Below are the code and all the weights of a small trained network. Each question names an input and a class and asks about switching units off, where a switched-off unit gives its printed mean instead of its output.

import numpy as np


def w(rows, s, z=0):
    codes = np.array(rows[::2]) - 128.0
    scale = np.full(codes.shape[1], s)
    scale[-1] = z or s
    return codes * scale


def norm(h):
    return h / np.sqrt((h * h).mean(-1, keepdims=True) + 1e-5)


def f(y):
    return y / 2 * (1 + np.tanh(0.7978845608 * (y + 0.044715 * y**3)))


def log_softmax(a):
    a = a - a.max(-1, keepdims=True)
    return a - np.log(np.exp(a).sum(-1, keepdims=True))


def net(x, mask):
    res = np.array(x, float).reshape(1, 4) / 4 @ E
    u = 0
    for l in range(3):
        y = f(norm(res) @ A[l][:, :-1].T + A[l][:, -1])
        res = res + np.where(mask[u : u + 13], y, B[l][:, -1]) @ B[l][:, :-1]
        u += 13
    return log_softmax(norm(res)[-1] @ U[:, :-1].T + U[:, -1])


A, B = {}, {}
E = w([
[155,50,114,172],'x0',
[3,31,150,120],'x1',
[127,127,127,127],'x2',
[117,44,93,11],'x3',
],0.0068)
A[0] = w([
[254,135,48,151,109],'0.n1',
[72,210,176,186,105],'0.n2',
[144,96,165,172,84],'0.n3',
[102,75,184,165,58],'0.n4',
[155,209,92,28,40],'0.n5',
[174,96,202,159,103],'0.n6',
[60,144,162,163,66],'0.n7',
[34,206,193,104,3],'0.n8',
[58,188,150,109,194],'0.n9',
[192,32,72,48,53],'0.n10',
[75,83,120,118,112],'0.n11',
[129,133,120,159,103],'0.n12',
[150,68,93,177,157],'0.n13',
],0.0098,0.0056)
B[0] = w([
[52,143,60,157,254],'0.n1',
[32,105,63,113,215],'0.n2',
[176,126,139,175,125],'0.n3',
[99,110,152,156,144],'0.n4',
[218,83,255,37,191],'0.n5',
[154,155,107,139,131],'0.n6',
[54,29,118,152,152],'0.n7',
[102,2,30,83,164],'0.n8',
[83,168,69,113,229],'0.n9',
[120,115,69,99,230],'0.n10',
[125,175,160,181,182],'0.n11',
[141,147,128,145,121],'0.n12',
[136,98,104,207,183],'0.n13',
],0.0085,0.0047)
A[1] = w([
[136,82,238,47,180],'1.n1',
[223,115,67,118,79],'1.n2',
[87,159,126,65,63],'1.n3',
[106,109,250,54,151],'1.n4',
[182,56,191,128,94],'1.n5',
[244,97,209,72,71],'1.n6',
[53,75,62,179,117],'1.n7',
[66,125,156,45,2],'1.n8',
[49,180,165,59,94],'1.n9',
[75,201,190,95,90],'1.n10',
[127,1,161,152,138],'1.n11',
[89,141,164,125,99],'1.n12',
[126,186,116,93,91],'1.n13',
],0.0094,0.0047)
B[1] = w([
[196,167,97,97,176],'1.n1',
[73,70,79,118,142],'1.n2',
[119,168,154,119,144],'1.n3',
[194,169,81,147,165],'1.n4',
[132,137,151,119,125],'1.n5',
[254,121,58,129,151],'1.n6',
[194,135,156,90,255],'1.n7',
[110,182,131,148,145],'1.n8',
[100,200,81,105,166],'1.n9',
[78,152,95,65,137],'1.n10',
[121,164,186,77,184],'1.n11',
[125,135,72,146,124],'1.n12',
[138,108,175,98,138],'1.n13',
],0.0092,0.0069)
A[2] = w([
[51,183,149,129,93],'2.n1',
[111,101,138,247,116],'2.n2',
[146,22,81,102,93],'2.n3',
[122,102,200,193,4],'2.n4',
[223,174,107,182,52],'2.n5',
[105,127,95,110,84],'2.n6',
[113,76,178,12,183],'2.n7',
[115,231,143,54,41],'2.n8',
[142,204,86,46,64],'2.n9',
[149,221,82,82,117],'2.n10',
[254,140,75,149,152],'2.n11',
[94,182,216,171,211],'2.n12',
[195,86,209,41,35],'2.n13',
],0.011,0.0038)
B[2] = w([
[155,143,94,90,174],'2.n1',
[154,120,182,129,181],'2.n2',
[72,163,88,94,190],'2.n3',
[104,144,168,104,141],'2.n4',
[125,79,116,158,179],'2.n5',
[141,134,127,101,149],'2.n6',
[162,125,125,198,254],'2.n7',
[110,176,155,153,210],'2.n8',
[131,173,155,119,241],'2.n9',
[120,144,208,121,249],'2.n10',
[136,96,86,116,232],'2.n11',
[86,107,111,69,174],'2.n12',
[158,83,105,250,180],'2.n13',
],0.014,0.0058)
U = w([
[98,215,169,84,193],'0',
[41,81,34,70,210],'1',
[152,48,120,236,148],'2',
[66,58,249,128,35],'3',
[247,147,105,89,1],'4',
],0.021,0.0051)

Each question gives the input, the list of numbers given to net, and the class t.
The units are the neurons (one row each of A and B). Each row of codes is followed by its name. A weight is (code - 128) times the scale printed after its matrix; where a second scale follows, it is the last column's (A, B and U).
mask holds one flag per neuron, layer by layer. A switched-off neuron (its flag False) gives its mean, the last column of its row in B, instead of its output. The means were averaged over made-up inputs and are rounded, as every weight is.
A unit's drop is (log p(t) with every unit on - log p(t) with that unit switched off) / (log p(t) with every unit on - log p(t) with every unit switched off).
The circuit of an input: a set's keep is (log p(t) with only the set's units on - log p(t) with every unit switched off) / (log p(t) with every unit on - log p(t) with every unit switched off). Starting from the 12 units with the biggest drops (on a tie, the unit counted first), units are removed one at a time, each time the one whose removal leaves the highest keep (on an exact tie, the one counted first), for as long as the keep stays at least 0.8.
units of the circuit, in order: the units of the circuit, biggest drop first
unit that matters most: the unit with the biggest drop
k most important neurons: the k neurons with the biggest drops, biggest first
k most important neurons of layer l: the k neurons of layer l with the biggest drops, biggest first
drop of u: that unit's drop, to one decimal
input [-8,0,3,8], class 4: 3 most important neurons of layer 1	(1.n6; 1.n1; 1.n4)
input [-8,-2,2,3], class 4: units of the circuit, in order	(0.n5; 1.n6)
input [4,-8,-7,1], class 1: units of the circuit, in order	(1.n2; 2.n11)
input [-8,-5,-6,4], class 4: units of the circuit, in order	(0.n5; 1.n6)
input [-8,1,-2,-4], class 1: units of the circuit, in order	(0.n8)
input [1,1,-7,7], class 2: 2 most important neurons of layer 2	(2.n7; 2.n13)
input [1,-5,-8,6], class 1: 2 most important neurons of layer 1	(1.n2; 1.n7)
input [-4,0,8,3], class 4: 4 most important neurons	(0.n5; 0.n1; 1.n6; 0.n2)
input [-7,-1,-1,7], class 4: 2 most important neurons of layer 0	(0.n5; 0.n1)
input [7,-1,-4,1], class 1: 2 most important neurons	(2.n3; 0.n10)
input [5,2,-8,8], class 2: 2 most important neurons of layer 0	(0.n1; 0.n9)
input [3,-7,-8,1], class 1: 2 most important neurons of layer 2	(2.n7; 2.n13)
input [2,1,-2,8], class 2: drop of 2.n7	1.0
input [-2,8,8,2], class 0: drop of 0.n1	0.2
input [7,7,-1,6], class 2: drop of 1.n5	0.0
input [2,-6,-5,7], class 1: unit that matters most	0.n1
input [0,-2,1,8], class 4: 4 most important neurons of layer 0	(0.n5; 0.n8; 0.n1; 0.n13)
